Here is a tiny trained network, its code and every weight. The questions are about switching its units off for an input and a class, where a switched-off unit gives its printed mean instead of its output.

import numpy as np


def w(rows, s, z=0):
    codes = np.array(rows[::2]) - 128.0
    scale = np.full(codes.shape[1], s)
    scale[-1] = z or s
    return codes * scale


def f(y):
    return np.maximum(y, 0)


def log_softmax(a):
    a = a - a.max(-1, keepdims=True)
    return a - np.log(np.exp(a).sum(-1, keepdims=True))


def net(x, mask):
    res = np.array(x, float).reshape(1, 3) / 4 @ E
    y = f(res @ A[0][:, :-1].T + A[0][:, -1])
    res = res + np.where(mask, y, B[0][:, -1]) @ B[0][:, :-1]
    return log_softmax(res[-1] @ U[:, :-1].T + U[:, -1])


A, B = {}, {}
E = w([
[195,184,249,168,49,159,80,147,95],'x0',
[89,109,112,102,43,2,74,67,52],'x1',
[160,131,128,43,40,208,137,62,238],'x2',
],0.0079)
A[0] = w([
[73,91,42,99,168,101,131,97,166,32],'neuron 1',
[172,83,163,96,147,206,181,212,217,193],'neuron 2',
[87,109,139,204,181,99,162,150,50,78],'neuron 3',
[101,110,73,99,171,100,176,160,147,2],'neuron 4',
[70,116,82,98,14,41,53,85,58,211],'neuron 5',
[205,151,230,174,67,175,2,116,111,121],'neuron 6',
[125,122,189,231,103,144,68,190,104,78],'neuron 7',
[111,124,170,204,236,110,80,207,31,44],'neuron 8',
[61,40,41,76,206,133,112,84,148,99],'neuron 9',
[135,153,179,137,175,174,165,202,194,87],'neuron 10',
[149,116,155,71,72,205,126,11,229,52],'neuron 11',
[161,197,107,138,179,173,188,179,125,87],'neuron 12',
[138,146,138,159,192,144,126,184,143,185],'neuron 13',
[150,131,109,155,164,138,145,195,204,71],'neuron 14',
],0.0079,0.0024)
B[0] = w([
[128,110,152,159,178,246,81,171,88,198],'neuron 1',
[181,150,159,47,119,104,211,101,105,226],'neuron 2',
[61,197,90,1,43,69,117,152,209,214],'neuron 3',
[112,101,102,142,197,170,51,189,104,176],'neuron 4',
[244,2,190,30,113,104,190,49,55,254],'neuron 5',
[180,134,79,217,213,230,68,248,114,245],'neuron 6',
[119,138,83,148,106,191,6,153,120,204],'neuron 7',
[78,143,104,37,40,82,99,189,185,249],'neuron 8',
[219,70,34,158,192,155,35,213,80,225],'neuron 9',
[190,27,182,87,94,102,145,97,68,195],'neuron 10',
[12,165,106,11,44,114,71,168,226,235],'neuron 11',
[195,98,251,93,67,81,124,103,140,184],'neuron 12',
[174,187,214,66,57,57,130,47,110,189],'neuron 13',
[228,44,184,69,189,54,111,168,112,175],'neuron 14',
],0.0056,0.0098)
U = w([
[213,73,212,86,109,80,170,71,89,80],'0',
[6,157,86,54,52,102,68,155,234,103],'1',
[157,109,94,181,194,251,34,201,108,113],'2',
[144,165,115,133,119,124,146,88,130,255],'3',
[40,203,123,239,164,119,204,89,114,77],'4',
[1,189,134,213,173,151,203,24,138,68],'5',
[8,163,137,213,173,126,164,71,180,66],'6',
],0.0077,0.0083)

Each question gives the input, the list of numbers given to net, and the class t.
The units are the neurons (one row each of A and B). Each row of codes is followed by its name. A weight is (code - 128) times the scale printed after its matrix; where a second scale follows, it is the last column's (A, B and U).
mask holds one flag per neuron, in row order. A switched-off neuron (its flag False) gives its mean, the last column of its row in B, instead of its output. The means were averaged over made-up inputs and are rounded, as every weight is.
A unit's drop is (log p(t) with every unit on - log p(t) with that unit switched off) / (log p(t) with every unit on - log p(t) with every unit switched off).
The circuit of an input: a set's keep is (log p(t) with only the set's units on - log p(t) with every unit switched off) / (log p(t) with every unit on - log p(t) with every unit switched off). Starting from the 12 units with the biggest drops (on a tie, the unit counted first), units are removed one at a time, each time the one whose removal leaves the highest keep (on an exact tie, the one counted first), for as long as the keep stays at least 0.8.
circuit, biggest first: the units of the circuit, biggest drop first
unit that matters most: the unit with the biggest drop
k most important neurons: the k neurons with the biggest drops, biggest first
drop of u: that unit's drop, to one decimal
input [7,-6,-8], class 1: unit that matters most	neuron 8
input [6,-7,-4], class 0: 3 most important neurons	(neuron 13; neuron 10; neuron 12)
input [4,1,-7], class 1: 2 most important neurons	(neuron 8; neuron 3)
input [7,0,-7], class 1: 3 most important neurons	(neuron 8; neuron 3; neuron 9)
input [1,5,-6], class 1: 2 most important neurons	(neuron 3; neuron 8)
input [3,0,-4], class 1: 2 most important neurons	(neuron 8; neuron 9)
input [-6,3,-8], class 1: 3 most important neurons	(neuron 3; neuron 8; neuron 6)
input [-6,8,8], class 0: 2 most important neurons	(neuron 5; neuron 8)
input [-8,1,-6], class 2: 3 most important neurons	(neuron 9; neuron 1; neuron 11)
input [-5,4,-3], class 2: 3 most important neurons	(neuron 9; neuron 1; neuron 2)
input [4,-6,3], class 0: 2 most important neurons	(neuron 2; neuron 10)
input [-4,3,-3], class 2: 2 most important neurons	(neuron 9; neuron 11)
input [-7,-8,-6], class 0: 2 most important neurons	(neuron 13; neuron 12)
input [-4,1,-7], class 1: circuit, biggest first	(neuron 3)
input [-3,5,4], class 0: drop of neuron 8	0.2
input [3,-2,-4], class 1: drop of neuron 3	0.1
input [0,-6,-5], class 0: drop of neuron 11	0.2
